Below is a small trained network, with its code and all its weights. Each question gives an input and a class and asks what happens when units are switched off, that is, made to give their printed mean instead of their output.

import numpy as np


def w(rows, s, z=0):
    codes = np.array(rows[::2]) - 128.0
    scale = np.full(codes.shape[1], s)
    scale[-1] = z or s
    return codes * scale


def f(y):
    return y / 2 * (1 + np.tanh(0.7978845608 * (y + 0.044715 * y**3)))


def log_softmax(a):
    a = a - a.max(-1, keepdims=True)
    return a - np.log(np.exp(a).sum(-1, keepdims=True))


def net(x, mask):
    res = np.array(x, float).reshape(1, 5) / 4 @ E
    y = f(res @ A[0][:, :-1].T + A[0][:, -1])
    res = res + np.where(mask, y, B[0][:, -1]) @ B[0][:, :-1]
    return log_softmax(res[-1] @ U[:, :-1].T + U[:, -1])


A, B = {}, {}
E = w([
[199,180,232,129,186,247,197,119],'x0',
[87,85,2,88,172,229,175,211],'x1',
[49,64,160,70,234,145,108,32],'x2',
[213,52,125,10,38,141,101,124],'x3',
[206,151,96,145,243,158,5,165],'x4',
],0.0085)
A[0] = w([
[155,126,86,126,173,77,67,150,124],'N0',
[181,171,154,116,162,85,93,107,92],'N1',
[107,74,102,116,148,168,180,161,85],'N2',
[144,170,174,143,117,129,106,84,91],'N3',
[85,131,158,118,83,143,157,116,104],'N4',
[169,115,128,59,97,118,123,141,59],'N5',
[156,94,136,79,111,130,129,129,79],'N6',
[171,153,79,171,87,84,158,171,82],'N7',
[65,153,104,195,192,79,138,96,46],'N8',
[169,201,105,130,87,99,141,176,64],'N9',
[108,139,75,90,154,158,125,179,48],'N10',
[82,109,90,88,130,176,141,199,70],'N11',
[149,139,214,124,126,207,196,117,66],'N12',
[142,122,145,32,94,177,87,102,91],'N13',
[82,167,113,97,62,127,248,65,90],'N14',
[151,126,206,142,122,91,83,63,36],'N15',
[141,108,124,47,130,121,118,97,55],'N16',
[211,100,161,168,159,149,212,157,117],'N17',
[115,119,61,121,143,149,125,153,124],'N18',
[192,171,138,155,98,128,189,208,58],'N19',
[76,88,69,129,118,91,115,178,101],'N20',
[153,185,113,152,78,125,130,126,11],'N21',
[66,169,136,179,141,129,130,142,5],'N22',
[90,74,150,112,157,135,136,71,45],'N23',
[80,173,129,176,145,151,141,129,75],'N24',
[76,87,142,111,94,57,194,153,36],'N25',
[94,103,158,96,126,99,200,120,86],'N26',
[172,125,130,135,168,153,39,156,88],'N27',
[61,107,64,118,123,57,70,97,65],'N28',
[93,104,99,146,91,105,77,133,98],'N29',
[180,106,111,82,64,150,95,113,94],'N30',
[153,178,182,116,144,208,109,130,96],'N31',
[88,64,154,103,207,138,126,42,95],'N32',
[138,174,167,69,196,132,187,114,116],'N33',
[156,177,173,132,107,86,102,81,97],'N34',
[167,148,165,109,161,207,179,103,102],'N35',
[161,165,100,101,192,136,48,125,87],'N36',
[71,222,105,189,172,111,161,130,125],'N37',
[130,161,133,135,102,19,72,90,144],'N38',
[143,127,84,118,164,187,150,163,83],'N39',
],0.012,0.0024)
B[0] = w([
[116,126,184,117,165,81,154,201,197],'N0',
[119,180,99,85,152,120,173,147,185],'N1',
[90,181,61,106,125,166,149,85,202],'N2',
[94,125,85,99,102,112,167,98,183],'N3',
[121,165,99,151,151,106,150,185,181],'N4',
[186,92,131,199,109,146,170,112,186],'N5',
[190,135,109,185,95,145,171,117,171],'N6',
[85,102,137,156,152,167,12,105,205],'N7',
[197,89,176,186,103,167,146,101,224],'N8',
[90,112,135,161,131,163,57,88,200],'N9',
[94,193,102,108,143,158,164,82,196],'N10',
[107,158,90,84,135,166,156,24,216],'N11',
[129,113,214,43,118,92,126,167,227],'N12',
[190,67,127,177,83,174,153,128,201],'N13',
[119,215,101,169,211,103,160,254,253],'N14',
[100,207,75,109,112,180,148,51,217],'N15',
[169,103,132,189,117,184,120,117,178],'N16',
[120,96,164,59,102,90,108,127,200],'N17',
[108,169,103,80,139,109,156,95,192],'N18',
[60,78,93,169,146,169,20,115,221],'N19',
[108,103,185,36,100,74,128,93,210],'N20',
[107,126,91,132,145,197,70,120,171],'N21',
[187,90,144,169,104,183,180,108,179],'N22',
[78,115,97,182,144,170,38,135,196],'N23',
[215,77,124,161,82,148,161,92,181],'N24',
[136,145,119,142,168,83,138,208,214],'N25',
[120,171,102,182,215,63,116,166,191],'N26',
[140,174,102,192,225,83,178,215,209],'N27',
[146,67,213,33,76,66,90,152,235],'N28',
[127,70,189,60,75,45,129,168,185],'N29',
[172,89,151,211,117,149,176,110,206],'N30',
[114,117,188,60,111,72,128,165,201],'N31',
[54,105,93,197,149,193,9,113,251],'N32',
[115,77,189,108,100,108,109,120,194],'N33',
[86,169,51,85,141,161,176,83,206],'N34',
[123,90,214,40,84,48,105,125,215],'N35',
[107,161,73,196,193,73,144,225,214],'N36',
[226,84,143,152,104,148,167,124,226],'N37',
[91,170,113,57,81,115,168,82,231],'N38',
[99,165,120,95,103,144,169,98,203],'N39',
],0.0082,0.012)
U = w([
[110,95,162,67,100,84,102,132,254],'0',
[111,173,118,157,163,98,139,198,104],'1',
[86,180,103,92,112,139,158,44,68],'2',
[82,98,122,166,129,153,6,98,110],'3',
[186,74,138,178,93,148,163,94,66],'4',
],0.016,0.0023)

Each question gives the input, the list of numbers given to net, and the class t.
The units are the neurons (one row each of A and B). Each row of codes is followed by its name. A weight is (code - 128) times the scale printed after its matrix; where a second scale follows, it is the last column's (A, B and U).
mask holds one flag per neuron, in row order. A switched-off neuron (its flag False) gives its mean, the last column of its row in B, instead of its output. The means were averaged over made-up inputs and are rounded, as every weight is.
A unit's drop is (log p(t) with every unit on - log p(t) with that unit switched off) / (log p(t) with every unit on - log p(t) with every unit switched off).
The circuit of an input: a set's keep is (log p(t) with only the set's units on - log p(t) with every unit switched off) / (log p(t) with every unit on - log p(t) with every unit switched off). Starting from the 12 units with the biggest drops (on a tie, the unit counted first), units are removed one at a time, each time the one whose removal leaves the highest keep (on an exact tie, the one counted first), for as long as the keep stays at least 0.8.
circuit, biggest first: the units of the circuit, biggest drop first
unit that matters most: the unit with the biggest drop
k most important neurons: the k neurons with the biggest drops, biggest first
drop when u is switched off: that unit's drop, to one decimal
input [6,-2,6,-5,0], class 0: 2 most important neurons	(N35, N12)
input [-7,0,-6,8,0], class 4: 3 most important neurons	(N30, N5, N6)
input [-5,-5,-6,7,-6], class 4: unit that matters most	N30
input [3,-4,-8,-8,-5], class 3: 2 most important neurons	(N19, N7)
input [0,-1,3,6,5], class 4: 2 most important neurons	(N14, N13)
input [1,-7,7,1,-7], class 1: 2 most important neurons	(N14, N26)
input [2,6,7,-3,-5], class 3: 2 most important neurons	(N32, N23)
input [-6,1,-7,2,2], class 3: 2 most important neurons	(N7, N9)
input [5,-8,-8,-7,-1], class 2: 2 most important neurons	(N34, N32)
input [7,0,6,2,-3], class 0: 2 most important neurons	(N12, N35)
input [6,8,0,2,-1], class 2: 2 most important neurons	(N11, N2)
input [8,-8,0,-1,-2], class 0: 4 most important neurons	(N12, N35, N31, N33)
input [0,7,-8,8,6], class 3: 4 most important neurons	(N19, N7, N9, N37)
input [-4,7,-5,8,-1], class 4: circuit, biggest first	(N30)
input [8,3,5,-8,4], class 0: 3 most important neurons	(N35, N31, N12)
input [7,6,-1,8,-3], class 4: 3 most important neurons	(N13, N30, N5)
input [-7,8,8,-6,5], class 2: 3 most important neurons	(N10, N11, N18)
input [-6,7,5,8,0], class 4: drop when N16 is switched off	0.4
input [1,1,-4,5,-1], class 4: drop when N5 is switched off	0.2
input [-4,-8,6,8,-5], class 2: circuit, biggest first	(N15)
input [7,-3,2,0,-6], class 0: drop when N35 is switched off	0.6
input [4,-1,-6,-8,-4], class 4: drop when N37 is switched off	0.7
